Below is a small trained network, with its code and all its weights. Each question gives an input and a target symbol and asks what happens when units are switched off, that is, made to give their printed mean instead of their output.

import numpy as np


def w(rows, s, z=0):
    codes = np.array(rows[::2]) - 128.0
    scale = np.full(codes.shape[1], s)
    scale[-1] = z or s
    return codes * scale


def f(y):
    return y / 2 * (1 + np.tanh(0.7978845608 * (y + 0.044715 * y**3)))


def softmax(a):
    e = np.exp(a - a.max(-1, keepdims=True))
    return e / e.sum(-1, keepdims=True)


def log_softmax(a):
    a = a - a.max(-1, keepdims=True)
    return a - np.log(np.exp(a).sum(-1, keepdims=True))


def net(x, mask):
    ids = ['αγδεμξτ'.index(c) for c in x.split()]
    T = len(ids)
    res = E[ids] + P[:T]
    q, k, v = (res @ M[0].T for M in (Q, K, V))
    z = softmax(np.where(np.tri(T) > 0, q @ k.T / 3**0.5, -1e9)) @ v
    res = res + np.where(mask[0], z, O[0][:, -1]) @ O[0][:, :-1]
    y = f(res @ A[0][:, :-1].T + A[0][:, -1])
    res = res + np.where(mask[1:9], y, B[0][:, -1]) @ B[0][:, :-1]
    return log_softmax(res[-1] @ U[:, :-1].T + U[:, -1])


Q, K, V, O, A, B = {}, {}, {}, {}, {}, {}
E = w([
[192,117,191,97,125,44,102],'α',
[91,124,147,163,155,166,101],'γ',
[146,108,251,98,180,118,109],'δ',
[93,90,208,223,123,123,156],'ε',
[150,53,217,3,92,5,108],'μ',
[192,102,161,212,191,239,103],'ξ',
[199,138,102,164,25,159,150],'τ',
],0.016)
P = w([
[104,196,124,152,192,42,92],'0',
[77,192,83,191,202,52,206],'1',
[79,154,71,154,194,26,213],'2',
[118,142,67,163,208,77,183],'3',
[86,121,90,123,175,44,226],'4',
[94,115,108,101,172,70,231],'5',
[142,96,105,103,195,103,194],'6',
[115,86,117,90,163,93,246],'7',
[103,64,113,57,154,96,254],'8',
[118,148,95,84,119,50,197],'9',
[163,57,104,89,184,170,199],'10',
],0.0088)
Q[0] = w([
[166,39,253,142,170,74,97],'H0',
[187,153,138,236,142,137,49],'H0',
[180,40,253,83,203,58,138],'H0',
],0.0065)
K[0] = w([
[161,35,117,14,16,150,128],'H0',
[51,149,132,149,119,64,162],'H0',
[89,3,133,154,115,236,199],'H0',
],0.0078)
V[0] = w([
[185,152,153,173,159,116,153],'H0',
[150,147,106,58,187,124,92],'H0',
[9,147,122,112,203,178,170],'H0',
],0.014)
O[0] = w([
[218,152,133,27,146,167,78,254],'H0',
[142,242,254,96,58,159,157,76],'H0',
[240,84,151,173,169,210,93,124],'H0',
],0.0084,0.0065)
A[0] = w([
[134,120,131,100,120,98,128,21],'N0',
[161,116,224,111,64,94,128,176],'N1',
[124,85,144,245,203,207,71,227],'N2',
[143,150,90,61,190,97,112,66],'N3',
[172,154,183,44,113,111,77,2],'N4',
[190,128,128,194,105,143,210,202],'N5',
[81,114,74,84,159,129,160,158],'N6',
[63,108,108,145,47,119,140,86],'N7',
],0.012,0.0077)
B[0] = w([
[4,70,162,102,219,82,127,133],'N0',
[141,125,68,165,139,75,135,194],'N1',
[109,161,119,120,111,33,216,254],'N2',
[74,129,137,77,119,150,167,160],'N3',
[115,157,131,199,119,190,205,171],'N4',
[97,181,98,97,115,99,46,176],'N5',
[147,172,142,148,83,195,44,155],'N6',
[254,120,119,117,164,173,70,136],'N7',
],0.011,0.017)
U = w([
[51,155,143,43,198,138,103,97],'α',
[129,53,220,215,51,41,98,249],'γ',
[186,119,173,30,194,128,146,80],'δ',
[130,101,34,104,152,200,225,68],'ε',
[58,189,123,110,62,173,172,1],'μ',
[188,159,159,133,118,161,182,73],'ξ',
[136,147,2,107,73,186,153,102],'τ',
],0.0069,0.0055)

Each question gives the input, a string of symbols that net reads in full, and the target symbol t.
The units are the heads (3 rows each of Q, K, V and O) and the neurons (one row each of A and B). Each row of codes is followed by its name. A weight is (code - 128) times the scale printed after its matrix; where a second scale follows, it is the last column's (O, A, B and U).
mask holds one flag per unit, heads first, then neurons. A switched-off unit (its flag False) gives its mean, the last column of its rows in O or B, instead of its output. The means were averaged over made-up inputs and are rounded, as every weight is.
A unit's drop is (log p(t) with every unit on - log p(t) with that unit switched off) / (log p(t) with every unit on - log p(t) with every unit switched off).
The circuit of an input: a set's keep is (log p(t) with only the set's units on - log p(t) with every unit switched off) / (log p(t) with every unit on - log p(t) with every unit switched off). Starting from all 9 units, units are removed one at a time, each time the one whose removal leaves the highest keep (on an exact tie, the one counted first), for as long as the keep stays at least 0.8.
circuit, biggest first: the units of the circuit, biggest drop first
most important unit: the unit with the biggest drop
k most important neurons: the k neurons with the biggest drops, biggest first
drop of u: that unit's drop, to one decimal
input α μ δ ε ε γ δ μ α δ, target γ: 3 most important neurons : (N1 N3 N5)
input γ δ τ ε δ δ δ ξ ξ, target δ: circuit, biggest first : (N4 H0)
input ε γ δ μ μ γ, target γ: 2 most important neurons : (N3 N4)
input δ ξ ε δ δ τ α, target α: circuit, biggest first : (H0 N3 N0)
input α τ γ ε δ δ ξ δ, target ε: circuit, biggest first : (N4 H0 N1 N6)
input τ ε ξ ε τ μ, target α: circuit, biggest first : (H0 N0)
input γ ε ξ ξ ξ δ μ δ ξ μ, target ε: most important neuron : (N4)
input δ γ δ δ, target ξ: 2 most important neurons : (N4 N0)
input α δ δ γ ξ μ, target ε: 2 most important neurons : (N4 N1)
input γ ε α, target δ: drop of N4 : 0.2
input δ α ε α μ μ μ γ μ α δ, target γ: drop of H0 : 1.2
input α ξ τ γ μ, target α: drop of N0 : 1.3
input τ ξ γ μ ε ε γ μ γ γ μ, target γ: drop of N0 : 0.2
input ε ε α μ γ μ μ γ γ μ μ, target γ: most important unit : H0
